Below is a small trained network, with its code and all its weights. Each question gives an input and a class and asks what happens when units are switched off, that is, made to give their printed mean instead of their output.

import numpy as np


def w(rows, s, z=0):
    codes = np.array(rows[::2]) - 128.0
    scale = np.full(codes.shape[1], s)
    scale[-1] = z or s
    return codes * scale


def norm(h):
    return h / np.sqrt((h * h).mean(-1, keepdims=True) + 1e-5)


def f(y):
    return y / 2 * (1 + np.tanh(0.7978845608 * (y + 0.044715 * y**3)))


def log_softmax(a):
    a = a - a.max(-1, keepdims=True)
    return a - np.log(np.exp(a).sum(-1, keepdims=True))


def net(x, mask):
    res = np.array(x, float).reshape(1, 6) / 4 @ E
    u = 0
    for l in range(4):
        y = f(norm(res) @ A[l][:, :-1].T + A[l][:, -1])
        res = res + np.where(mask[u : u + 6], y, B[l][:, -1]) @ B[l][:, :-1]
        u += 6
    return log_softmax(norm(res)[-1] @ U[:, :-1].T + U[:, -1])


A, B = {}, {}
E = w([
[97,69,55,89,24,57,42,147,67,174],'x0',
[135,125,130,133,127,128,130,123,124,128],'x1',
[3,186,196,236,147,120,39,72,137,169],'x2',
[128,130,126,126,131,129,127,125,127,123],'x3',
[131,128,128,130,130,127,130,129,123,126],'x4',
[216,195,236,127,75,239,95,158,121,183],'x5',
],0.002)
A[0] = w([
[237,155,174,51,107,174,169,217,96,210,72],'L0N1',
[126,187,197,147,98,157,42,70,115,192,2],'L0N2',
[74,172,138,134,82,110,64,105,52,176,22],'L0N3',
[4,178,164,187,176,89,128,62,151,147,109],'L0N4',
[173,170,185,157,123,179,137,166,195,58,208],'L0N5',
[212,131,169,127,85,155,183,182,128,150,111],'L0N6',
],0.0028,0.0026)
B[0] = w([
[169,167,109,114,95,169,94,25,141,24,232],'L0N1',
[43,99,203,124,91,180,193,252,101,241,154],'L0N2',
[52,26,118,86,47,173,153,112,145,218,137],'L0N3',
[214,115,115,225,193,193,75,67,120,17,221],'L0N4',
[94,149,134,101,208,164,169,60,142,188,250],'L0N5',
[67,163,64,79,134,129,94,89,126,83,188],'L0N6',
],0.0027,0.0021)
A[1] = w([
[167,172,122,113,199,143,235,135,150,84,67],'L1N1',
[177,154,128,107,18,161,39,167,87,161,50],'L1N2',
[140,77,68,114,151,73,193,120,102,80,153],'L1N3',
[102,42,60,116,45,73,59,174,60,118,165],'L1N4',
[58,72,114,207,139,81,105,47,141,131,6],'L1N5',
[71,137,98,166,88,78,3,110,57,148,12],'L1N6',
],0.0041,0.0027)
B[1] = w([
[70,76,134,111,3,86,116,121,134,140,199],'L1N1',
[144,17,109,155,143,143,71,163,170,40,164],'L1N2',
[84,109,163,211,110,159,130,197,141,202,208],'L1N3',
[152,179,83,120,131,185,165,81,63,148,253],'L1N4',
[131,187,109,22,96,58,180,76,128,22,160],'L1N5',
[66,131,166,50,31,113,216,104,174,125,172],'L1N6',
],0.0044,0.0039)
A[2] = w([
[175,197,167,79,143,155,147,90,186,60,84],'L2N1',
[33,19,190,171,46,95,101,224,174,194,96],'L2N2',
[86,96,128,137,184,57,229,171,203,123,106],'L2N3',
[173,196,151,43,42,193,127,133,118,227,79],'L2N4',
[135,208,203,189,198,140,98,173,125,249,3],'L2N5',
[138,201,135,211,253,105,73,97,127,23,61],'L2N6',
],0.0044,0.0033)
B[2] = w([
[88,140,92,140,60,27,141,209,112,171,203],'L2N1',
[49,77,180,204,74,220,245,145,192,244,234],'L2N2',
[122,89,194,118,63,212,75,125,162,184,159],'L2N3',
[105,120,202,210,230,57,141,161,189,116,252],'L2N4',
[85,160,78,27,90,173,129,39,64,200,167],'L2N5',
[188,35,151,163,254,90,51,135,163,91,192],'L2N6',
],0.0046,0.0029)
A[3] = w([
[145,128,98,92,40,210,96,116,34,130,80],'L3N1',
[148,144,19,196,212,80,194,208,30,234,3],'L3N2',
[210,117,112,37,111,225,30,106,82,36,55],'L3N3',
[180,229,188,131,115,3,163,242,201,132,6],'L3N4',
[80,210,167,32,178,164,73,5,62,163,27],'L3N5',
[120,173,81,126,138,141,171,130,62,248,58],'L3N6',
],0.0048,0.0046)
B[3] = w([
[147,163,130,127,175,97,89,195,185,122,178],'L3N1',
[217,194,67,253,174,79,200,223,33,37,186],'L3N2',
[153,71,59,39,43,184,60,145,154,145,169],'L3N3',
[168,189,183,62,245,78,184,184,173,214,254],'L3N4',
[231,214,128,16,101,198,69,65,9,85,217],'L3N5',
[204,126,150,196,205,108,66,182,133,52,197],'L3N6',
],0.0056,0.0021)
U = w([
[12,19,215,211,19,235,222,147,235,228,230],'0',
[211,244,238,24,244,32,237,247,238,241,25],'1',
[114,15,214,244,254,57,28,31,221,6,93],'2',
[241,243,222,10,197,240,24,4,30,128,3],'3',
[219,195,19,241,172,33,222,244,30,20,147],'4',
[237,31,21,15,17,237,16,231,220,107,23],'5',
[12,227,62,47,3,21,230,6,31,18,78],'6',
],0.0072,0.0033)

Each question gives the input, the list of numbers given to net, and the class t.
The units are the neurons (one row each of A and B). Each row of codes is followed by its name. A weight is (code - 128) times the scale printed after its matrix; where a second scale follows, it is the last column's (A, B and U).
mask holds one flag per neuron, layer by layer. A switched-off neuron (its flag False) gives its mean, the last column of its row in B, instead of its output. The means were averaged over made-up inputs and are rounded, as every weight is.
A unit's drop is (log p(t) with every unit on - log p(t) with that unit switched off) / (log p(t) with every unit on - log p(t) with every unit switched off).
The circuit of an input: a set's keep is (log p(t) with only the set's units on - log p(t) with every unit switched off) / (log p(t) with every unit on - log p(t) with every unit switched off). Starting from the 12 units with the biggest drops (on a tie, the unit counted first), units are removed one at a time, each time the one whose removal leaves the highest keep (on an exact tie, the one counted first), for as long as the keep stays at least 0.8.
units of the circuit, in order: the units of the circuit, biggest drop first
most important unit: the unit with the biggest drop
k most important neurons: the k neurons with the biggest drops, biggest first
k most important neurons of layer l: the k neurons of layer l with the biggest drops, biggest first
drop of u: that unit's drop, to one decimal
input [-7,-8,3,2,-3,7], class 3: most important unit -> L2N5
input [-3,-7,1,4,-1,8], class 3: 3 most important neurons -> (L2N5, L1N5, L1N6)
input [3,-5,0,-5,-3,4], class 5: 3 most important neurons -> (L1N2, L1N3, L0N1)
input [0,1,1,-7,1,-6], class 2: units of the circuit, in order -> (L0N4, L1N1, L2N6)
input [1,-5,-5,-5,-1,5], class 5: 3 most important neurons -> (L1N2, L1N6, L3N3)
input [0,-8,7,1,1,3], class 3: 2 most important neurons -> (L1N1, L2N5)
input [-1,3,1,4,0,-5], class 2: units of the circuit, in order -> (L0N4, L2N6)
input [-8,-3,7,-8,-4,0], class 2: 4 most important neurons -> (L2N6, L0N4, L1N3, L1N4)
input [-3,-1,1,3,6,6], class 3: 4 most important neurons -> (L2N5, L1N5, L1N6, L0N5)
input [-3,-7,8,-8,3,0], class 2: 2 most important neurons -> (L0N4, L2N6)
input [-4,3,1,5,-5,-1], class 2: 2 most important neurons -> (L0N4, L1N6)
input [0,1,-2,-5,0,-3], class 0: 3 most important neurons -> (L1N3, L2N2, L0N3)
input [7,5,-8,3,-8,0], class 4: 2 most important neurons -> (L3N2, L1N4)
input [2,-1,-5,-8,5,1], class 5: most important unit -> L0N1
input [1,6,-8,7,-1,4], class 5: 4 most important neurons -> (L0N1, L1N6, L1N2, L3N3)
input [-4,8,1,-1,2,-4], class 2: 2 most important neurons of layer 0 -> (L0N4, L0N2)
input [0,-1,3,7,5,-2], class 2: drop of L0N4 -> 6.6
input [2,1,-2,-3,6,2], class 5: drop of L2N1 -> 0.0
input [-1,4,2,1,-8,4], class 3: drop of L2N5 -> 0.7
input [2,-8,8,-7,-4,-8], class 6: most important unit -> L1N5
input [8,-6,0,-7,8,-2], class 4: 2 most important neurons of layer 1 -> (L1N4, L1N1)
